cols: Y S R J K
[-0.14  2.06  4.20  0.65 -4.63] -> bip
[-1.11  3.94  7.95  2.23 -8.52] -> gep
[-0.14  5.20  3.94  2.01 -4.18] -> folo
[-0.14  5.20  3.94  2.01  1.14] -> vogup
find: [-0.14  5.20  3.94  2.01  1.14] | vogup
find: [ 2.06  4.20  0.65 -4.63] | bip
len: [-0.14  5.20  3.94] | 3
len: [-1.11  3.94  7.95  2.23] | 4
col: [5.20 5.20] | S

cols: N T C E
[8.37 4.15 0.05 1.19] -> doki
[-0.02  2.54  9.10  1.96] -> Dozup
[0.10 2.16 9.16 2.08] -> Puli
[0.04 1.75 8.88 2.93] -> dosen
[6.42 0.34 0.45 6.32] -> tunu
[8.37 4.15 0.05 7.99] -> lak
[8.94 1.93 0.01 2.66] -> tet
[8.42 3.92 0.02 0.95] -> pufi
[3.84 8.52 1.27 0.04] -> luz
[0.05 8.00 1.76 8.94] -> nol
find: [0.05 7.99] | lak
find: [8.88 2.93] | dosen
len: [8.37 4.15] | 2
col: [0.10 0.04 6.42 8.37 8.94 8.42 3.84 0.05] | N
col: [0.45 0.05 0.01] | C

cols: G P B W D Q U M F Z
[-4.17 -3.71  0.40 -4.81 -5.20  5.46 -4.34  4.14  5.54  7.25] : Pesa
[ 4.13  4.19 -0.34 -2.93 -5.09 -6.06  5.33  4.48 -6.79  5.99] : Siguf
[-4.87 -4.82 -0.12  2.79  3.84  7.60 -6.28 -4.23  6.92 -4.81] : telis
[ 6.11  7.12  0.29 -0.94  1.82 -7.79  5.12 -2.27 -7.30 -1.42] : Tupo
[-6.24 -6.79 -0.34  4.19 -6.06 -2.93  4.48 -5.09  5.99  5.33] : lan
[-5.59 -5.94  0.16  1.25  0.94  6.49 -5.24 -1.87  6.68 -1.82] : pabul
[ 4.30  2.70 -0.69  4.40  5.53 -4.82  2.50 -1.74 -4.63 -5.92] : kos
find: [ 4.19 -6.06 -2.93] | lan
find: [ 6.49 -5.24] | pabul
len: [-4.87 -4.82 -0.12  2.79  3.84] | 5
col: [-0.34 -0.12  0.29] | B
len: [ 4.30  2.70 -0.69  4.40] | 4
find: [ 4.19 -0.34 -2.93 -5.09 -6.06  5.33  4.48 -6.79  5.99] | Siguf
len: [-4.17 -3.71  0.40 -4.81 -5.20  5.46 -4.34  4.14  5.54  7.25] | 10

cols: X H L V A
[ 5.63 -5.93  4.17  3.70 -2.92] = lor
[-3.37  4.44 -0.67  0.90  2.63] = duli
[-7.80  5.12 -3.99 -4.49  5.20] = fotuk
[-0.69 -1.49 -1.42 -3.80 -0.59] = kori
[ 5.77 -1.60  2.94  1.17 -6.73] = lelo
[ 4.03  2.95  3.43  4.09 -4.80] = zene
col: [ 4.44  5.12 -1.49 -1.60] | H
col: [3.70 0.90] | V
len: [-7.80  5.12 -3.99 -4.49  5.20] | 5
len: [ 5.77 -1.60  2.94  1.17] | 4

cols: sakik vinul kuvo bov Puru lota
[ 0.40 -1.79  7.53 -1.13 -1.53  1.97]  duze
[ 0.40 -1.79  7.53 -1.13 -1.53  0.84]  sinab
[-4.13  1.48  5.70 -0.17 -3.81  3.47]  lib
[ 0.40 -1.79  7.53  2.59 -1.53  0.84]  lus
[-2.99  2.11  2.59  0.84  7.53 -1.53]  geb
find: [-4.13  1.48  5.70] | lib
col: [-1.13 -1.13] | bov
find: [ 7.53  2.59 -1.53  0.84] | lus
len: [ 0.40 -1.79  7.53 -1.13 -1.53  1.97] | 6
col: [0.84 3.47] | lota

cols: fomik zudol Fop kese maro
[-8.14  5.33  4.51  5.38  5.47] -> Fiza
[-5.16  4.86  4.53  5.91  5.98] -> felom
[-8.14  6.58  4.51  5.38  5.47] -> fevuf
find: [5.33 4.51 5.38] | Fiza
find: [-5.16  4.86  4.53  5.91] | felom

cols: fefo Gutu famug foso zivo Pitus
[ 8.02 -0.24 -3.45 -1.33  2.06 -6.98] : Bof
[ 3.03 -4.98 -4.46  1.06 -2.68 -1.01] : bifi
[-0.30  2.86 -2.88  0.87  1.12 -2.15] : pipaz
[-6.75  0.21 -1.65 -5.21 -0.99  1.47] : nolof
[-6.75 -4.59 -1.65 -5.21 -1.80 -0.82] : Zalub
[ 2.51  7.23 -1.17 -4.55 -0.85 -2.13] : dala
[-3.59  3.50  0.47 -1.69 -5.31  3.60] : vuf
[-0.30  2.86 -0.14 -3.49  6.76 -0.79] : Zug
[-0.35  1.16 -0.48 -3.65 -1.39 -3.18] : Tir
[-6.75  0.21 -1.65 -5.21 -1.80 -0.82] : moda
[-0.35  1.16 -0.48 -3.65 -1.39  2.30] : Kam
col: [ 0.21 -4.59  7.23  3.50  2.86  1.16] | Gutu
find: [-0.30  2.86 -0.14 -3.49  6.76 -0.79] | Zug
len: [-6.75  0.21] | 2
col: [-3.49 -3.65 -5.21 -3.65] | foso
find: [-0.30  2.86 -0.14] | Zug
len: [-0.35  1.16 -0.48 -3.65 -1.39] | 5

cols: bar fina pok nada kige
[5.56 7.07 6.87 6.47 6.44] -> siko
[5.56 3.34 6.87 6.47 6.44] -> noguf
[-5.75 -6.71 -6.31 -3.65 -5.75] -> ketag
[-6.19 -6.79 -5.29 -5.37 -5.99] -> nolu
[-6.96 -6.71 -6.31 -3.65 -5.75] -> gadu
len: [-6.96 -6.71 -6.31 -3.65 -5.75] | 5
len: [5.56 3.34] | 2
col: [ 6.47 -3.65] | nada
len: [-6.96 -6.71 -6.31 -3.65] | 4

cols: Gud mutub sab fos Sop
[2.40 3.20 2.61 2.95 2.65] : nen
[2.40 3.20 2.21 9.54 1.21] : lonif
[ 4.90 -1.96  1.69  3.59  0.43] : Gura
col: [ 3.20 -1.96] | mutub
col: [2.21 1.69] | sab
col: [2.40 2.40] | Gud
col: [9.54 3.59] | fos

cols: Pur Keme gifo Vif mot Budir gim pevu mutib
[ 1.35  2.23 -4.95  0.83  1.54  1.16  3.52  0.95  0.52] = fel
[-2.44  5.55  0.57  2.51 -0.88  2.67  3.52  2.96  1.06] = notu
[ 2.60  2.69 -7.68 -0.32  1.50  2.09  3.52  0.78  0.88] = geta
[-0.41  0.90 -1.29  3.23  0.67 -0.92  3.52  1.30 -0.37] = Nav
[-0.37  0.79 -1.18  3.12  0.82 -0.91  3.52  1.23 -0.46] = Dufop
[-0.31  1.23 -1.40  2.73  1.07 -0.66  3.52  1.52 -0.56] = Vade
col: [-0.37 -0.46] | mutib
find: [ 3.12  0.82 -0.91] | Dufop
col: [-0.32  3.23] | Vif
len: [-2.44  5.55] | 2
find: [ 0.90 -1.29] | Nav

cols: Big pir Peku Pagu nim Vus
[-0.22 -0.34 -2.25 -6.25  4.13  3.21] : Vomek
[-0.23 -1.69 -0.47 -7.27  4.84  1.91] : pavip
[-0.25 -3.49 -2.84 -6.23  4.13  3.67] : befov
[-0.16  1.90  3.96  0.39 -0.87 -2.45] : ziter
[-0.20 -3.06 -2.50  1.53 -1.58  2.53] : bem
[-0.17  0.55  2.20  0.44 -0.87 -1.07] : naloz
[-0.22 -2.15 -1.15 -4.34  2.70  2.12] : nikav
[-0.22 -0.34  1.29 -7.31  4.84  0.53] : Lili
len: [-0.20 -3.06 -2.50  1.53 -1.58] | 5
find: [-0.22 -0.34  1.29 -7.31  4.84  0.53] | Lili

cols: gek dopa sopaf Dem tuv
[0.33 5.22 3.63 2.27 1.09] : zil
[0.33 1.61 3.63 3.58 1.09] : tus
[0.33 1.61 4.93 2.93 1.09] : zuv
[0.33 2.06 4.80 2.36 1.09] : zar
[0.33 1.61 3.63 2.93 3.05] : duni
[0.60 1.61 4.93 2.93 1.09] : vad
[3.63 2.27 1.12 4.83 2.47] : Divo
[0.33 1.51 2.14 4.83 2.47] : gizif
[0.33 1.33 2.06 9.54 1.09] : rupov
[0.33 1.61 4.43 2.88 1.09] : Vila
[0.33 1.61 3.63 5.88 1.09] : pek
len: [0.33 1.33 2.06] | 3
find: [3.63 2.27 1.09] | zil

cols: nopu Deza nefep fuv kul lemav laki
[ 1.41 -2.33 -2.92 -0.59  1.37 -0.26  1.62] = mimo
[-3.50  0.36  2.01 -0.46 -0.65  3.25 -0.49] = sen
[-2.21  0.06  0.88 -0.10  0.08  1.94 -0.47] = kiris
[ 1.01 -1.65 -1.98 -0.74  0.37 -0.52  1.55] = Div
[-3.04  0.85  2.37 -1.10 -1.55  2.74 -0.36] = Zite
[ 2.16  0.01 -0.96 -5.26 -7.77 -0.16  3.76] = Zubis
[ 1.21 -1.75 -3.21 -1.23  1.10 -0.03  1.86] = zok
[-0.46  0.36  3.25 -0.65 -3.50  2.01  2.25] = viv
[-2.32  0.13  0.35  0.55  1.52  1.54 -0.54] = Mapus
[ 1.20 -1.64 -2.05 -0.94  0.46 -0.76  1.08] = tofis
len: [ 1.20 -1.64 -2.05 -0.94  0.46] | 5
find: [-3.50  0.36  2.01 -0.46 -0.65  3.25] | sen
col: [-0.65  0.08  0.37 -1.55 -7.77  1.10 -3.50  1.52] | kul
len: [-3.50  0.36  2.01 -0.46 -0.65] | 5

cols: tova bafi dig tam bive pusot fave mela dol dok
[-1.24 -2.03  7.58  5.41  5.97  1.75 -7.47 -0.79 -5.63 -4.01]  tipu
[-0.60 -2.16 -0.82 -0.33  0.34  1.48 -0.40 -0.24 -2.05 -1.07]  rim
[-1.56 -2.57  7.35  5.09  5.89  2.14 -7.28 -0.70 -6.12 -4.14]  virut
[ 0.66  1.84 -0.43 -0.11 -1.09 -1.16  1.03  0.24  2.13  1.21]  zasin
[ 0.90  5.58  6.89  4.45  2.86 -3.40 -4.07  0.44  3.12  0.89]  gupo
[ 1.30  5.82  1.37  0.82 -1.02 -3.87  0.77  0.71  5.64  3.08]  Keked
[-2.16 -0.82 -0.30  1.34  1.59  0.11 -1.86  0.17 -1.13 -0.80]  sani
[ 0.05 -0.90 -2.89 -2.09 -1.77  0.44  2.25  0.12  0.42  0.45]  zibez
[-0.40 -2.27 -0.79 -0.42  0.24  1.54  0.02 -0.27 -2.03 -1.00]  tifid
[-0.85 -6.22 -8.36 -5.30 -3.76  4.05  5.18 -0.72 -2.93 -0.72]  sozit
col: [-5.63 -2.05 -6.12  2.13  3.12] | dol
find: [-2.16 -0.82 -0.33] | rim
len: [-1.24 -2.03  7.58  5.41  5.97  1.75] | 6
len: [ 1.30  5.82  1.37  0.82 -1.02 -3.87  0.77  0.71  5.64] | 9
col: [-7.47 -0.40 -7.28] | fave

cols: buvu Siro keges regan kal Zolas rezi Baben Gobug Zaz
[ 3.38  0.39 -3.30 -8.42  7.92 -7.96  1.53  0.10 -4.97 -9.09] : vege
[ 8.29  4.83  0.35 -2.80  3.39 -4.28  3.35  2.49 -0.07  0.07] : pezi
[ 5.27  3.41 -0.89 -5.66  2.99 -5.34  4.46  4.76  1.30 -3.23] : vomuz
[ 3.44  1.40  1.78  4.20  0.69 -3.61 -0.27  0.53  0.84 -5.46] : pena
[ 2.80 -1.53  3.01  3.93  3.44 -2.31 -1.80 -4.91 -1.79 -7.08] : nisen
[ 2.80 -1.53  3.01  3.93  3.44 -2.31 -1.03 -1.15 -1.14 -7.20] : Lik
[ 0.21 -1.60  1.43 -4.29  2.28 -2.92  2.22 -2.84  3.70 -2.86] : bilin
[ 3.42  1.46  1.80 -4.27  2.90 -7.01 -3.24 -7.26 -1.82  0.64] : bafe
[ 6.54  0.97 -3.56 -6.68  2.83 -5.27  0.47  0.48 -6.38 -4.02] : Zumi
[ 4.55 -0.62 -4.74 -4.77  7.19 -6.21  3.50 -8.26 -0.75  1.31] : lipa
[ 0.21 -1.60  1.43  4.29  2.28 -2.92  2.22 -4.91 -1.79 -2.86] : Favek
[ 8.51 -1.52 -2.72  1.58  6.00  1.13 -3.21 -5.46  0.99 -6.48] : zofeg
col: [0.47 3.50] | rezi
find: [ 2.80 -1.53  3.01  3.93  3.44 -2.31 -1.80 -4.91 -1.79 -7.08] | nisen
len: [3.38 0.39] | 2
col: [-3.30  0.35 -0.89  1.78  3.01  3.01  1.43  1.80 -3.56] | keges
col: [4.83 3.41 1.40] | Siro
col: [1.53 3.35 4.46] | rezi
col: [-1.60  1.46  0.97] | Siro

cols: luvob das taku met nuniz sas Parof
[ 2.02 -2.34 -5.81  3.25  1.91  2.83  8.12] -> zupop
[-0.54 -3.93  3.79  0.56  3.47  3.80 -8.78] -> Poni
[ 2.13  2.05  1.24  0.16  5.44 -3.42  3.25] -> kapa
[ 1.10 -5.81 -2.34  0.38  0.15  2.80 -0.13] -> zetim
col: [0.56 0.16] | met
find: [ 2.13  2.05  1.24  0.16  5.44 -3.42] | kapa
find: [-5.81 -2.34] | zetim

cols: Nel Kozi ran batet mepab
[-5.78 -5.94 -3.91  4.80  5.44] -> ratim
[-2.22  6.79 -6.71  5.10 -5.62] -> Figoz
[ 8.00 -8.38 -8.66 -0.74 -7.84] -> Zopil
[-2.44 -8.04 -2.87 -8.19 -5.51] -> mekov
[ 9.40 -5.73 -2.20 -3.04  4.29] -> Gefe
[-8.36 -6.92  3.24 -2.84 -6.97] -> toful
[-5.23 -7.21 -5.21 -0.42  6.27] -> Nelov
len: [ 9.40 -5.73] | 2
len: [-8.36 -6.92  3.24 -2.84] | 4

cols: dod kezer Gobif sek
[ 5.28  2.93 -5.75 -2.07] : disup
[-5.55 -1.31 -0.70 -0.70] : sego
[ 5.28  2.93 -0.63  2.91] : fuzuk
[ 8.66 -4.58  1.20  4.74] : Pedun
[ 5.12  3.38  4.31 -5.57] : nom
[-3.91 -1.02  1.54  1.59] : Dat
[-5.55 -1.31 -0.70 -5.37] : loto
[-0.08  1.19  0.75  0.03] : Vori
[-2.09 -0.04  2.74 -2.99] : Dizu
[ 1.11 -1.87  1.35 -3.18] : feda
[-0.64  6.21  3.05  4.60] : mis
col: [ 4.74 -5.57  1.59 -5.37  0.03 -2.99 -3.18] | sek
len: [-3.91 -1.02] | 2
col: [ 1.59 -5.37  0.03 -2.99 -3.18  4.60] | sek
len: [-5.55 -1.31 -0.70] | 3
len: [-5.55] | 1
find: [-0.04  2.74 -2.99] | Dizu

cols: kad Zitat beled teme dovuv kura
[ 1.16  2.38 -0.28 -3.70 -2.12 -1.55] -> nutav
[ 0.90  2.31 -0.82 -4.30 -1.33 -1.09] -> sekil
[ 1.77  1.99 -3.74 -8.02  0.61  1.00] -> guti
[ 0.90  2.31 -0.82 -4.30 -1.33 -0.97] -> seg
len: [1.16 2.38] | 2
col: [2.31 1.99] | Zitat

cols: Pul mabu budu fas dugis milod bovim ler sim
[-0.74  1.05 -2.11 -2.89 -0.06  2.51 -0.99  0.48  1.20] -> zitub
[-7.36  2.88  1.05  0.78  0.71  3.45 -1.13  0.40  0.71] -> Guli
[ 4.53 -2.47  2.76  4.38 -3.74 -7.36  2.88  1.05  0.77] -> Fub
[-3.13  0.57 -4.26 -3.74  3.30  7.21 -0.99 -1.08 -0.70] -> lupiz
[ 0.91 -2.77 -2.97  0.71  3.45  0.68 -1.75  4.75  4.93] -> Vitoz
[-3.13  0.57 -4.26 -3.74  3.30  7.21 -0.99  2.43 -0.70] -> gil
[ 0.68  0.25 -1.72 -1.72 -1.69 -1.83  0.35  1.72  1.81] -> kegu
find: [-1.69 -1.83  0.35] | kegu
len: [ 4.53 -2.47  2.76  4.38 -3.74 -7.36  2.88  1.05  0.77] | 9
find: [2.88 1.05 0.78 0.71 3.45] | Guli
col: [ 0.57 -2.77] | mabu
find: [-7.36  2.88  1.05  0.77] | Fub
col: [ 1.20  0.71  0.77 -0.70  4.93 -0.70] | sim
find: [-0.99  0.48  1.20] | zitub

cols: rav Gagun tomu Fet
[ 2.65  1.49  0.30 -5.96] : Retur
[0.16 1.49 0.30 1.37] : sel
[ 2.65 -3.12 -5.96  4.28] : veze
[-0.88 -0.41 -0.73 -0.79] : sitik
[-2.30 -3.79 -7.54 -9.17] : mab
len: [-2.30 -3.79 -7.54 -9.17] | 4
len: [2.65] | 1
find: [ 1.49  0.30 -5.96] | Retur
len: [2.65 1.49 0.30] | 3
find: [0.16 1.49 0.30 1.37] | sel
find: [-3.12 -5.96] | veze

cols: Salor Fito Marov Semo vesuf davas Dag sulot
[ 1.61  4.50  8.09 -6.81 -7.93  1.89  1.30 -7.62] = nodol
[-5.74 -2.41  6.53  2.93 -4.08 -2.74  1.20  0.14] = Gak
[-4.48  8.09  4.50 -7.93 -6.81  1.29 -1.01  0.41] = moviz
[-0.71  2.91 -5.74 -2.43 -1.61 -8.86  1.56  1.29] = Dotig
[-1.66 -5.50 -4.73  7.63 -4.35  5.85 -3.70 -1.06] = feri
[-4.48  8.09  4.50  2.95 -6.81  1.29 -1.01  0.41] = sesez
col: [ 1.20 -1.01  1.56 -3.70 -1.01] | Dag
col: [ 1.20 -1.01  1.56] | Dag
find: [-2.74  1.20  0.14] | Gak
find: [-5.74 -2.43] | Dotig
col: [0.14 0.41] | sulot
find: [ 8.09  4.50 -7.93 -6.81] | moviz

cols: baves goted Koneb vesi binon
[ 3.62 -2.39  1.75 -2.03 -0.97] -> Fimi
[-3.75 -2.62 -1.72 -5.12  7.77] -> gen
[-0.88 -4.00  2.78  2.88 -1.78] -> dozo
[ 3.34  0.97 -0.99 -6.06 -3.64] -> leb
[-0.34 -4.01  0.65 -4.68 -1.59] -> Devur
[-1.07 -2.56  1.75 -0.97 -2.03] -> Kat
len: [-1.07 -2.56  1.75 -0.97 -2.03] | 5
find: [ 1.75 -2.03 -0.97] | Fimi
len: [ 3.34  0.97 -0.99 -6.06 -3.64] | 5
col: [-0.97  7.77 -1.78 -3.64 -1.59] | binon

cols: pumil Ger Las Ziz
[ 2.81  2.26  2.50 -7.83] = lomu
[-5.16 -0.67 -1.05 -3.32] = guk
[ 2.33  2.09 -4.79  1.42] = tor
[ 6.01  4.64 -2.07  4.27] = rumov
[-9.45  5.09 -3.77 -7.58] = dipon
col: [-0.67  2.09  4.64] | Ger
find: [ 2.50 -7.83] | lomu
col: [ 2.50 -1.05 -4.79] | Las
len: [6.01 4.64] | 2
find: [2.26 2.50] | lomu
col: [ 6.01 -9.45] | pumil
len: [-9.45  5.09] | 2

